Here is a tiny trained network, its code and every weight. The questions are about switching its units off for an input and a class, where a switched-off unit gives its printed mean instead of its output.

import numpy as np


def w(rows, s, z=0):
    codes = np.array(rows[::2]) - 128.0
    scale = np.full(codes.shape[1], s)
    scale[-1] = z or s
    return codes * scale


def f(y):
    return y / 2 * (1 + np.tanh(0.7978845608 * (y + 0.044715 * y**3)))


def log_softmax(a):
    a = a - a.max(-1, keepdims=True)
    return a - np.log(np.exp(a).sum(-1, keepdims=True))


def net(x, mask):
    res = np.array(x, float).reshape(1, 7) / 4 @ E
    y = f(res @ A[0][:, :-1].T + A[0][:, -1])
    res = res + np.where(mask, y, B[0][:, -1]) @ B[0][:, :-1]
    return log_softmax(res[-1] @ U[:, :-1].T + U[:, -1])


A, B = {}, {}
E = w([
[191,136,113,117],'x0',
[84,106,45,152],'x1',
[164,108,125,154],'x2',
[51,169,119,137],'x3',
[133,226,43,151],'x4',
[164,119,63,2],'x5',
[174,232,197,123],'x6',
],0.008)
A[0] = w([
[128,138,119,191,90],'n1',
[61,86,172,92,146],'n2',
[55,159,139,79,122],'n3',
[86,73,109,64,130],'n4',
[65,104,102,131,73],'n5',
[202,80,74,121,254],'n6',
[79,166,62,97,96],'n7',
[72,204,188,164,109],'n8',
[146,124,182,130,112],'n9',
[201,205,109,96,115],'n10',
[187,180,123,252,197],'n11',
[172,113,222,123,177],'n12',
[171,141,220,156,90],'n13',
],0.014,0.0047)
B[0] = w([
[123,107,137,103,165],'n1',
[214,116,79,171,206],'n2',
[196,146,127,183,169],'n3',
[196,115,55,108,214],'n4',
[146,173,170,120,174],'n5',
[40,60,134,67,254],'n6',
[210,168,145,176,196],'n7',
[152,65,76,112,226],'n8',
[131,135,143,184,165],'n9',
[165,209,87,70,221],'n10',
[45,115,170,78,254],'n11',
[143,97,129,250,230],'n12',
[113,149,168,168,209],'n13',
],0.018,0.0087)
U = w([
[78,2,117,154,212],'0',
[140,93,61,99,131],'1',
[69,164,151,111,2],'2',
[121,132,156,199,186],'3',
],0.01,0.0024)

Each question gives the input, the list of numbers given to net, and the class t.
The units are the neurons (one row each of A and B). Each row of codes is followed by its name. A weight is (code - 128) times the scale printed after its matrix; where a second scale follows, it is the last column's (A, B and U).
mask holds one flag per neuron, in row order. A switched-off neuron (its flag False) gives its mean, the last column of its row in B, instead of its output. The means were averaged over made-up inputs and are rounded, as every weight is.
A unit's drop is (log p(t) with every unit on - log p(t) with that unit switched off) / (log p(t) with every unit on - log p(t) with every unit switched off).
The circuit of an input: a set's keep is (log p(t) with only the set's units on - log p(t) with every unit switched off) / (log p(t) with every unit on - log p(t) with every unit switched off). Starting from the 12 units with the biggest drops (on a tie, the unit counted first), units are removed one at a time, each time the one whose removal leaves the highest keep (on an exact tie, the one counted first), for as long as the keep stays at least 0.8.
units of the circuit, in order: the units of the circuit, biggest drop first
top k neurons: the k neurons with the biggest drops, biggest first
drop of u: that unit's drop, to one decimal
input [6,1,4,-2,7,-8,4], class 2: units of the circuit, in order -> (n11)
input [2,5,-5,2,-6,2,2], class 1: units of the circuit, in order -> (n12, n11)
input [-2,-6,0,7,2,-2,5], class 0: top 2 neurons -> (n8, n7)
input [-2,-3,-2,5,1,-2,-5], class 1: top 3 neurons -> (n12, n13, n9)
input [-1,-7,-5,-5,8,3,2], class 2: units of the circuit, in order -> (n4, n2)
input [-2,-5,0,-1,-4,6,2], class 3: units of the circuit, in order -> (n12, n8)
input [-7,5,-8,-8,-8,-2,-5], class 1: units of the circuit, in order -> (n4, n2)
input [-6,4,-6,4,0,2,4], class 3: top 4 neurons -> (n3, n7, n6, n10)
input [-5,-8,0,-3,7,0,6], class 2: top 2 neurons -> (n10, n11)
input [1,-5,1,2,5,5,5], class 2: top 2 neurons -> (n4, n2)
input [-8,5,-8,7,-2,5,-4], class 3: top 3 neurons -> (n7, n3, n5)
input [1,-5,-5,3,8,-7,5], class 0: top 3 neurons -> (n8, n11, n5)
input [0,0,-6,-8,5,-8,-5], class 2: units of the circuit, in order -> (n12, n11)
input [-2,-6,-6,7,-1,4,4], class 3: units of the circuit, in order -> (n3)
input [0,1,4,-4,5,5,2], class 2: units of the circuit, in order -> (n4, n8)
input [5,4,-4,6,2,0,1], class 3: top 2 neurons -> (n7, n6)
input [2,-2,-4,-7,5,-6,5], class 2: top 2 neurons -> (n11, n10)
input [1,6,6,-3,6,4,4], class 2: top 4 neurons -> (n4, n8, n2, n11)
input [2,6,7,3,-7,3,-3], class 1: top 4 neurons -> (n4, n12, n11, n2)
input [-2,-8,4,6,8,-7,-2], class 0: units of the circuit, in order -> (n8)
input [-2,8,2,-2,-4,1,-2], class 1: top 3 neurons -> (n4, n12, n11)
input [-6,8,-3,1,8,-4,-3], class 3: top 2 neurons -> (n7, n6)
input [4,-6,0,-3,-2,2,6], class 3: drop of n12 -> 0.9
input [3,8,-6,4,-8,1,1], class 1: drop of n12 -> 0.1
input [2,6,0,8,6,-1,-5], class 3: drop of n7 -> 0.3
